Below is a small trained network, with its code and all its weights. Each question gives an input and a class and asks what happens when units are switched off, that is, made to give their printed mean instead of their output.

import numpy as np


def w(rows, s, z=0):
    codes = np.array(rows[::2]) - 128.0
    scale = np.full(codes.shape[1], s)
    scale[-1] = z or s
    return codes * scale


def norm(h):
    return h / np.sqrt((h * h).mean(-1, keepdims=True) + 1e-5)


def f(y):
    return y / 2 * (1 + np.tanh(0.7978845608 * (y + 0.044715 * y**3)))


def log_softmax(a):
    a = a - a.max(-1, keepdims=True)
    return a - np.log(np.exp(a).sum(-1, keepdims=True))


def net(x, mask):
    res = np.array(x, float).reshape(1, 8) / 4 @ E
    u = 0
    for l in range(4):
        y = f(norm(res) @ A[l][:, :-1].T + A[l][:, -1])
        res = res + np.where(mask[u : u + 7], y, B[l][:, -1]) @ B[l][:, :-1]
        u += 7
    return log_softmax(norm(res)[-1] @ U[:, :-1].T + U[:, -1])


A, B = {}, {}
E = w([
[48,183,67,141,151],'x0',
[109,101,165,95,169],'x1',
[122,150,173,170,252],'x2',
[134,41,102,102,219],'x3',
[211,129,71,156,72],'x4',
[99,193,223,201,143],'x5',
[119,195,85,117,121],'x6',
[133,168,128,11,134],'x7',
],0.0027)
A[0] = w([
[167,117,170,54,91,60],'L0N1',
[213,223,97,153,168,84],'L0N2',
[94,165,157,7,93,48],'L0N3',
[56,2,155,111,121,6],'L0N4',
[158,65,109,190,182,83],'L0N5',
[84,171,249,143,166,26],'L0N6',
[190,56,66,81,72,13],'L0N7',
],0.0044,0.0018)
B[0] = w([
[155,73,123,173,139,152],'L0N1',
[71,56,163,124,94,190],'L0N2',
[157,123,63,252,183,194],'L0N3',
[36,84,168,143,80,133],'L0N4',
[87,85,74,225,118,201],'L0N5',
[189,174,194,155,167,254],'L0N6',
[189,157,221,101,168,238],'L0N7',
],0.0039,0.00076)
A[1] = w([
[80,92,173,146,83,128],'L1N1',
[87,72,193,114,140,42],'L1N2',
[254,26,117,44,105,11],'L1N3',
[157,209,96,152,43,82],'L1N4',
[144,191,131,145,38,67],'L1N5',
[147,78,174,100,237,111],'L1N6',
[64,144,61,17,205,4],'L1N7',
],0.0049,0.0023)
B[1] = w([
[128,121,112,106,150,148],'L1N1',
[79,128,134,94,103,116],'L1N2',
[255,76,172,70,50,255],'L1N3',
[66,127,106,101,76,188],'L1N4',
[78,172,70,126,99,164],'L1N5',
[100,195,128,164,30,227],'L1N6',
[174,201,33,97,202,173],'L1N7',
],0.0055,0.0018)
A[2] = w([
[44,162,108,155,160,133],'L2N1',
[113,143,44,115,47,43],'L2N2',
[129,204,255,185,153,89],'L2N3',
[85,75,84,70,101,78],'L2N4',
[136,100,96,200,145,95],'L2N5',
[100,33,131,216,98,108],'L2N6',
[67,3,191,35,183,3],'L2N7',
],0.0053,0.0021)
B[2] = w([
[229,71,129,79,68,182],'L2N1',
[110,202,215,176,95,160],'L2N2',
[131,159,211,94,189,252],'L2N3',
[52,132,191,118,141,129],'L2N4',
[147,78,122,135,169,134],'L2N5',
[90,98,112,128,165,186],'L2N6',
[3,138,127,82,51,124],'L2N7',
],0.0048,0.0025)
A[3] = w([
[122,201,77,34,139,79],'L3N1',
[126,52,236,167,63,145],'L3N2',
[127,31,78,253,196,5],'L3N3',
[112,142,40,97,208,84],'L3N4',
[89,217,89,159,35,62],'L3N5',
[128,111,109,152,117,116],'L3N6',
[112,224,113,143,18,17],'L3N7',
],0.0057,0.0033)
B[3] = w([
[67,117,46,187,130,164],'L3N1',
[113,153,62,85,139,251],'L3N2',
[129,33,179,225,154,157],'L3N3',
[184,158,46,155,146,143],'L3N4',
[143,150,126,214,71,174],'L3N5',
[158,102,159,116,134,121],'L3N6',
[129,118,168,253,76,172],'L3N7',
],0.0055,0.0028)
U = w([
[124,197,126,217,24,254],'0',
[137,38,132,202,188,58],'1',
[43,81,134,79,107,2],'2',
[123,221,239,122,195,210],'3',
[235,78,126,45,49,101],'4',
[156,181,8,138,174,161],'5',
],0.012,0.00086)

Each question gives the input, the list of numbers given to net, and the class t.
The units are the neurons (one row each of A and B). Each row of codes is followed by its name. A weight is (code - 128) times the scale printed after its matrix; where a second scale follows, it is the last column's (A, B and U).
mask holds one flag per neuron, layer by layer. A switched-off neuron (its flag False) gives its mean, the last column of its row in B, instead of its output. The means were averaged over made-up inputs and are rounded, as every weight is.
A unit's drop is (log p(t) with every unit on - log p(t) with that unit switched off) / (log p(t) with every unit on - log p(t) with every unit switched off).
The circuit of an input: a set's keep is (log p(t) with only the set's units on - log p(t) with every unit switched off) / (log p(t) with every unit on - log p(t) with every unit switched off). Starting from the 12 units with the biggest drops (on a tie, the unit counted first), units are removed one at a time, each time the one whose removal leaves the highest keep (on an exact tie, the one counted first), for as long as the keep stays at least 0.8.
circuit, biggest first: the units of the circuit, biggest drop first
top k neurons: the k neurons with the biggest drops, biggest first
top k neurons in layer l: the k neurons of layer l with the biggest drops, biggest first
drop of u: that unit's drop, to one decimal
input [2,1,0,-2,5,1,-3,8], class 0: top 3 neurons	L1N4, L0N3, L2N1
input [2,6,2,5,-4,-6,-2,-2], class 2: circuit, biggest first	L2N7
input [1,-6,6,-6,4,6,0,-3], class 3: top 4 neurons	L2N3, L1N6, L0N6, L3N1
input [1,-1,7,-7,4,2,-3,-6], class 3: top 4 neurons	L2N3, L0N3, L0N6, L0N1
input [-6,6,4,6,-4,-2,5,7], class 5: circuit, biggest first	L1N7, L3N1, L1N6
input [8,6,-8,-2,-3,-2,0,7], class 5: circuit, biggest first	L1N7, L0N3
input [7,-4,-8,-5,1,-8,-7,2], class 0: circuit, biggest first	L2N2, L3N7
input [3,1,-8,-5,7,-6,2,8], class 0: top 2 neurons in layer 2	L2N2, L2N1
input [7,-5,8,-4,-2,1,6,-6], class 3: top 3 neurons	L2N3, L1N6, L1N7
input [-1,8,-2,6,2,6,-2,2], class 2: top 4 neurons in layer 0	L0N4, L0N7, L0N5, L0N3
input [0,-7,-4,3,-1,-4,5,8], class 5: top 3 neurons	L1N7, L3N1, L2N1
input [-1,-5,2,8,-7,-1,-4,-2], class 2: top 2 neurons in layer 0	L0N4, L0N3
input [-6,-6,-4,7,-5,7,-1,-4], class 2: top 2 neurons in layer 2	L2N7, L2N3
input [8,-8,-2,5,5,3,4,4], class 0: circuit, biggest first	L3N7
input [4,0,2,5,-8,0,-4,-2], class 2: top 2 neurons in layer 2	L2N7, L2N1
input [-3,8,2,5,3,-2,7,7], class 5: top 2 neurons in layer 0	L0N3, L0N6
input [3,3,1,7,-1,3,1,1], class 5: drop of L3N5	0.0
input [8,-1,-8,4,-8,-4,4,7], class 5: drop of L1N7	0.2
input [0,1,7,-5,3,0,5,-2], class 3: drop of L2N3	1.1
input [7,-4,6,8,7,3,8,-6], class 1: drop of L3N3	0.4
